Below are the code and all the weights of a small trained network. Each question names an input and a class and asks about switching units off, where a switched-off unit gives its printed mean instead of its output.

import numpy as np


def w(rows, s, z=0):
    codes = np.array(rows[::2]) - 128.0
    scale = np.full(codes.shape[1], s)
    scale[-1] = z or s
    return codes * scale


def norm(h):
    return h / np.sqrt((h * h).mean(-1, keepdims=True) + 1e-5)


def f(y):
    return y / 2 * (1 + np.tanh(0.7978845608 * (y + 0.044715 * y**3)))


def log_softmax(a):
    a = a - a.max(-1, keepdims=True)
    return a - np.log(np.exp(a).sum(-1, keepdims=True))


def net(x, mask):
    res = np.array(x, float).reshape(1, 7) / 4 @ E
    u = 0
    for l in range(2):
        y = f(norm(res) @ A[l][:, :-1].T + A[l][:, -1])
        res = res + np.where(mask[u : u + 7], y, B[l][:, -1]) @ B[l][:, :-1]
        u += 7
    return log_softmax(norm(res)[-1] @ U[:, :-1].T + U[:, -1])


A, B = {}, {}
E = w([
[128,81,143,158,76,174,217,77],'x0',
[106,88,168,183,48,143,169,157],'x1',
[51,197,2,127,64,149,246,113],'x2',
[115,205,126,41,191,167,164,147],'x3',
[122,116,112,164,116,116,144,84],'x4',
[27,193,115,245,142,32,62,250],'x5',
[177,129,120,121,101,160,190,134],'x6',
],0.01)
A[0] = w([
[151,147,116,83,186,143,125,134,52],'0.n0',
[192,53,201,174,130,116,115,47,56],'0.n1',
[121,189,107,103,212,128,151,85,19],'0.n2',
[168,39,159,131,146,128,64,49,41],'0.n3',
[106,126,168,183,56,133,190,129,74],'0.n4',
[46,153,2,244,58,102,157,121,3],'0.n5',
[91,135,139,216,149,101,63,208,61],'0.n6',
],0.017,0.0058)
B[0] = w([
[117,139,77,92,115,147,128,119,158],'0.n0',
[180,38,172,133,135,153,58,52,200],'0.n1',
[124,166,111,53,143,135,119,105,168],'0.n2',
[212,51,174,158,169,122,105,80,194],'0.n3',
[110,159,142,116,54,128,196,139,181],'0.n4',
[130,138,61,244,184,58,254,54,247],'0.n5',
[131,202,180,147,140,97,83,185,217],'0.n6',
],0.02,0.016)
A[1] = w([
[54,113,13,171,114,151,128,142,41],'1.n0',
[107,174,149,173,153,87,35,232,46],'1.n1',
[84,68,177,113,8,187,185,159,17],'1.n2',
[61,107,87,227,60,139,55,124,154],'1.n3',
[98,175,77,5,209,157,101,115,35],'1.n4',
[112,210,180,166,191,81,60,184,3],'1.n5',
[58,36,61,150,147,132,55,96,206],'1.n6',
],0.018,0.0028)
B[1] = w([
[146,124,161,136,198,109,160,116,188],'1.n0',
[86,72,38,156,130,90,26,228,240],'1.n1',
[92,111,78,131,73,245,113,233,154],'1.n2',
[105,52,121,54,235,123,217,131,147],'1.n3',
[106,228,100,38,136,126,94,59,240],'1.n4',
[64,88,160,90,62,67,88,241,252],'1.n5',
[167,181,252,130,180,186,157,181,168],'1.n6',
],0.018,0.011)
U = w([
[100,105,131,155,116,56,50,220,146],'0',
[212,46,203,141,129,171,83,82,192],'1',
[123,196,88,35,138,148,122,64,101],'2',
[116,105,94,138,28,228,190,158,2],'3',
[118,150,87,219,134,81,247,87,191],'4',
],0.015,0.0035)

Each question gives the input, the list of numbers given to net, and the class t.
The units are the neurons (one row each of A and B). Each row of codes is followed by its name. A weight is (code - 128) times the scale printed after its matrix; where a second scale follows, it is the last column's (A, B and U).
mask holds one flag per neuron, layer by layer. A switched-off neuron (its flag False) gives its mean, the last column of its row in B, instead of its output. The means were averaged over made-up inputs and are rounded, as every weight is.
A unit's drop is (log p(t) with every unit on - log p(t) with that unit switched off) / (log p(t) with every unit on - log p(t) with every unit switched off).
The circuit of an input: a set's keep is (log p(t) with only the set's units on - log p(t) with every unit switched off) / (log p(t) with every unit on - log p(t) with every unit switched off). Starting from the 12 units with the biggest drops (on a tie, the unit counted first), units are removed one at a time, each time the one whose removal leaves the highest keep (on an exact tie, the one counted first), for as long as the keep stays at least 0.8.
circuit, biggest first: the units of the circuit, biggest drop first
unit that matters most: the unit with the biggest drop
k most important neurons: the k neurons with the biggest drops, biggest first
drop when u is switched off: that unit's drop, to one decimal
input [1,7,-3,-6,-4,0,6], class 1: unit that matters most => 0.n1
input [7,8,5,-7,-3,-8,-8], class 3: circuit, biggest first => (0.n4 1.n2)
input [5,3,7,8,4,-7,5], class 3: circuit, biggest first => (0.n5 1.n2)
input [3,7,4,4,1,-2,7], class 3: circuit, biggest first => (1.n2 0.n4)
input [-8,-8,0,-3,1,-6,-4], class 2: 2 most important neurons => (1.n4 0.n2)
input [-2,5,-2,8,-4,-1,7], class 2: 2 most important neurons => (0.n5 0.n6)
input [8,-5,-8,3,7,5,-3], class 1: 2 most important neurons => (0.n1 0.n3)
input [7,6,3,6,1,-3,-8], class 3: 2 most important neurons => (1.n2 0.n5)
input [8,-6,1,-1,6,-8,7], class 1: drop when 0.n5 is switched off => 0.1
input [4,8,2,3,-1,6,-5], class 4: drop when 0.n5 is switched off => 3.4
input [1,-7,5,0,-8,7,1], class 4: drop when 0.n5 is switched off => 5.1
